Below are the code and all the weights of a small trained network. Each question names an input and a class and asks about switching units off, where a switched-off unit gives its printed mean instead of its output.

import numpy as np


def w(rows, s, z=0):
    codes = np.array(rows[::2]) - 128.0
    scale = np.full(codes.shape[1], s)
    scale[-1] = z or s
    return codes * scale


def f(y):
    return np.maximum(y, 0)


def log_softmax(a):
    a = a - a.max(-1, keepdims=True)
    return a - np.log(np.exp(a).sum(-1, keepdims=True))


def net(x, mask):
    res = np.array(x, float).reshape(1, 5) / 4 @ E
    y = f(res @ A[0][:, :-1].T + A[0][:, -1])
    res = res + np.where(mask, y, B[0][:, -1]) @ B[0][:, :-1]
    return log_softmax(res[-1] @ U[:, :-1].T + U[:, -1])


A, B = {}, {}
E = w([
[111,156,253,98],'x0',
[129,130,129,127],'x1',
[101,140,174,221],'x2',
[101,18,127,111],'x3',
[31,173,100,120],'x4',
],0.012)
A[0] = w([
[65,62,165,88,125],'N1',
[201,98,121,166,67],'N2',
[107,72,101,127,106],'N3',
[162,137,83,77,184],'N4',
[41,139,122,99,87],'N5',
[240,121,180,145,81],'N6',
[123,110,101,65,192],'N7',
[125,127,131,61,198],'N8',
[158,79,52,159,155],'N9',
[188,77,144,118,163],'N10',
[167,254,162,88,102],'N11',
[74,147,112,109,12],'N12',
[167,113,121,132,141],'N13',
[76,147,151,100,58],'N14',
[137,136,95,149,201],'N15',
[60,166,75,118,90],'N16',
[46,120,113,117,51],'N17',
[129,137,227,68,3],'N18',
[89,98,179,228,163],'N19',
[123,113,208,107,68],'N20',
[142,192,123,110,91],'N21',
[65,61,126,141,145],'N22',
[135,141,89,81,157],'N23',
[137,184,106,132,80],'N24',
[97,43,168,101,174],'N25',
[176,200,66,175,185],'N26',
[102,127,146,185,115],'N27',
[91,188,163,96,172],'N28',
[128,158,138,26,134],'N29',
[142,108,19,200,54],'N30',
[171,71,153,143,148],'N31',
],0.012,0.0031)
B[0] = w([
[208,87,126,166,206],'N1',
[114,255,57,44,187],'N2',
[152,96,133,145,186],'N3',
[88,144,138,175,210],'N4',
[158,193,52,112,194],'N5',
[133,233,110,109,217],'N6',
[100,143,135,176,203],'N7',
[65,168,137,199,190],'N8',
[118,127,176,113,241],'N9',
[112,199,104,130,207],'N10',
[179,86,125,163,241],'N11',
[136,241,32,60,166],'N12',
[101,163,120,113,165],'N13',
[151,136,134,75,170],'N14',
[110,64,166,130,182],'N15',
[171,180,92,66,215],'N16',
[181,182,88,101,183],'N17',
[108,64,172,61,219],'N18',
[83,185,142,147,234],'N19',
[124,80,147,70,200],'N20',
[181,79,120,168,180],'N21',
[167,95,103,171,205],'N22',
[79,121,164,178,193],'N23',
[162,62,150,124,178],'N24',
[191,127,115,175,222],'N25',
[148,75,170,151,235],'N26',
[63,169,146,122,180],'N27',
[176,65,126,140,209],'N28',
[33,159,159,194,206],'N29',
[119,47,236,57,255],'N30',
[131,162,64,138,200],'N31',
],0.007,0.0099)
U = w([
[158,218,61,18,100],'0',
[112,143,123,136,254],'1',
[96,90,171,16,106],'2',
[202,109,105,207,55],'3',
[5,181,138,204,92],'4',
],0.011,0.0096)

Each question gives the input, the list of numbers given to net, and the class t.
The units are the neurons (one row each of A and B). Each row of codes is followed by its name. A weight is (code - 128) times the scale printed after its matrix; where a second scale follows, it is the last column's (A, B and U).
mask holds one flag per neuron, in row order. A switched-off neuron (its flag False) gives its mean, the last column of its row in B, instead of its output. The means were averaged over made-up inputs and are rounded, as every weight is.
A unit's drop is (log p(t) with every unit on - log p(t) with that unit switched off) / (log p(t) with every unit on - log p(t) with every unit switched off).
The circuit of an input: a set's keep is (log p(t) with only the set's units on - log p(t) with every unit switched off) / (log p(t) with every unit on - log p(t) with every unit switched off). Starting from the 12 units with the biggest drops (on a tie, the unit counted first), units are removed one at a time, each time the one whose removal leaves the highest keep (on an exact tie, the one counted first), for as long as the keep stays at least 0.8.
circuit, biggest first: the units of the circuit, biggest drop first
most important unit: the unit with the biggest drop
top k neurons: the k neurons with the biggest drops, biggest first
drop of u: that unit's drop, to one decimal
input [5,-7,8,-3,-7], class 4: circuit, biggest first	[N19]
input [4,-1,-6,0,-1], class 4: circuit, biggest first	[N29 N8]
input [-8,3,-5,-8,-7], class 2: circuit, biggest first	[N30 N9]
input [-2,0,-3,8,-8], class 0: top 3 neurons	[N2 N10 N6]
input [6,-6,-8,6,-1], class 4: top 2 neurons	[N29 N8]
input [-2,4,-6,8,4], class 3: circuit, biggest first	[N1 N25]
input [5,7,-8,7,-6], class 4: circuit, biggest first	[N29 N8 N10]
input [3,3,6,6,-6], class 0: top 2 neurons	[N2 N6]
input [-7,-2,-6,-5,-6], class 2: top 2 neurons	[N30 N26]
input [7,4,-8,5,-4], class 4: circuit, biggest first	[N29 N8]
input [-6,0,3,6,2], class 2: top 2 neurons	[N30 N9]
input [6,6,6,8,2], class 3: top 3 neurons	[N1 N25 N22]
input [6,0,4,-3,3], class 2: top 2 neurons	[N18 N20]
input [3,-5,-2,6,5], class 3: most important unit	N1
input [7,-6,7,-8,-3], class 3: drop of N6	-0.1
input [-8,-1,-3,4,4], class 2: drop of N30	1.0
input [2,8,-8,4,-6], class 1: drop of N25	0.3
